Here is a tiny trained network, its code and every weight. The questions are about switching its units off for an input and a class, where a switched-off unit gives its printed mean instead of its output.

import numpy as np


def w(rows, s, z=0):
    codes = np.array(rows[::2]) - 128.0
    scale = np.full(codes.shape[1], s)
    scale[-1] = z or s
    return codes * scale


def norm(h):
    return h / np.sqrt((h * h).mean(-1, keepdims=True) + 1e-5)


def f(y):
    return y / 2 * (1 + np.tanh(0.7978845608 * (y + 0.044715 * y**3)))


def log_softmax(a):
    a = a - a.max(-1, keepdims=True)
    return a - np.log(np.exp(a).sum(-1, keepdims=True))


def net(x, mask):
    res = np.array(x, float).reshape(1, 3) / 4 @ E
    u = 0
    for l in range(2):
        y = f(norm(res) @ A[l][:, :-1].T + A[l][:, -1])
        res = res + np.where(mask[u : u + 4], y, B[l][:, -1]) @ B[l][:, :-1]
        u += 4
    return log_softmax(norm(res)[-1] @ U[:, :-1].T + U[:, -1])


A, B = {}, {}
E = w([
[2,65,105,56,132,74],'x0',
[111,130,6,157,186,160],'x1',
[214,29,115,190,160,33],'x2',
],0.0076)
A[0] = w([
[55,170,130,156,143,156,56],'0.n0',
[99,96,197,100,209,132,26],'0.n1',
[239,254,94,58,138,78,5],'0.n2',
[123,98,142,198,130,215,92],'0.n3',
],0.0082,0.0018)
B[0] = w([
[245,70,24,44,72,180,249],'0.n0',
[92,156,172,1,153,73,151],'0.n1',
[75,103,178,84,123,137,225],'0.n2',
[109,152,159,89,129,113,182],'0.n3',
],0.009,0.0016)
A[1] = w([
[254,94,191,159,117,13,6],'1.n0',
[253,138,159,145,47,96,156],'1.n1',
[99,3,119,51,62,31,101],'1.n2',
[218,123,118,153,172,118,174],'1.n3',
],0.0076,0.0021)
B[1] = w([
[99,109,103,105,11,102,253],'1.n0',
[241,181,133,95,125,82,210],'1.n1',
[59,163,165,52,202,89,253],'1.n2',
[133,2,140,140,93,118,185],'1.n3',
],0.009,0.0055)
U = w([
[45,141,153,54,169,70,213],'0',
[118,165,9,89,90,194,139],'1',
[179,89,102,228,165,178,19],'2',
[197,202,197,128,129,172,228],'3',
[91,190,140,204,113,98,5],'4',
[205,82,125,142,52,51,159],'5',
[83,63,133,218,191,98,134],'6',
],0.013,0.0034)

Each question gives the input, the list of numbers given to net, and the class t.
The units are the neurons (one row each of A and B). Each row of codes is followed by its name. A weight is (code - 128) times the scale printed after its matrix; where a second scale follows, it is the last column's (A, B and U).
mask holds one flag per neuron, layer by layer. A switched-off neuron (its flag False) gives its mean, the last column of its row in B, instead of its output. The means were averaged over made-up inputs and are rounded, as every weight is.
A unit's drop is (log p(t) with every unit on - log p(t) with that unit switched off) / (log p(t) with every unit on - log p(t) with every unit switched off).
unit that matters most: the unit with the biggest drop
top k neurons: the k neurons with the biggest drops, biggest first
top k neurons in layer l: the k neurons of layer l with the biggest drops, biggest first
drop of u: that unit's drop, to one decimal
input [4,-3,7], class 0: unit that matters most : 1.n2
input [3,-8,7], class 0: top 2 neurons in layer 0 : 0.n1; 0.n0
input [0,-3,-2], class 3: top 2 neurons : 1.n0; 1.n2
input [6,3,-6], class 1: top 3 neurons in layer 0 : 0.n0; 0.n2; 0.n3
input [-3,5,0], class 2: top 2 neurons in layer 1 : 1.n0; 1.n2
input [1,3,3], class 6: top 2 neurons in layer 1 : 1.n1; 1.n0
input [3,-7,5], class 0: top 2 neurons : 1.n2; 0.n1
input [2,5,4], class 6: top 2 neurons in layer 1 : 1.n1; 1.n0
input [3,0,-4], class 1: top 3 neurons : 0.n0; 0.n2; 0.n3
input [5,1,7], class 0: drop of 1.n2 : 0.8
input [5,-1,7], class 0: drop of 1.n2 : 0.7
input [5,-8,6], class 0: drop of 1.n2 : 0.8
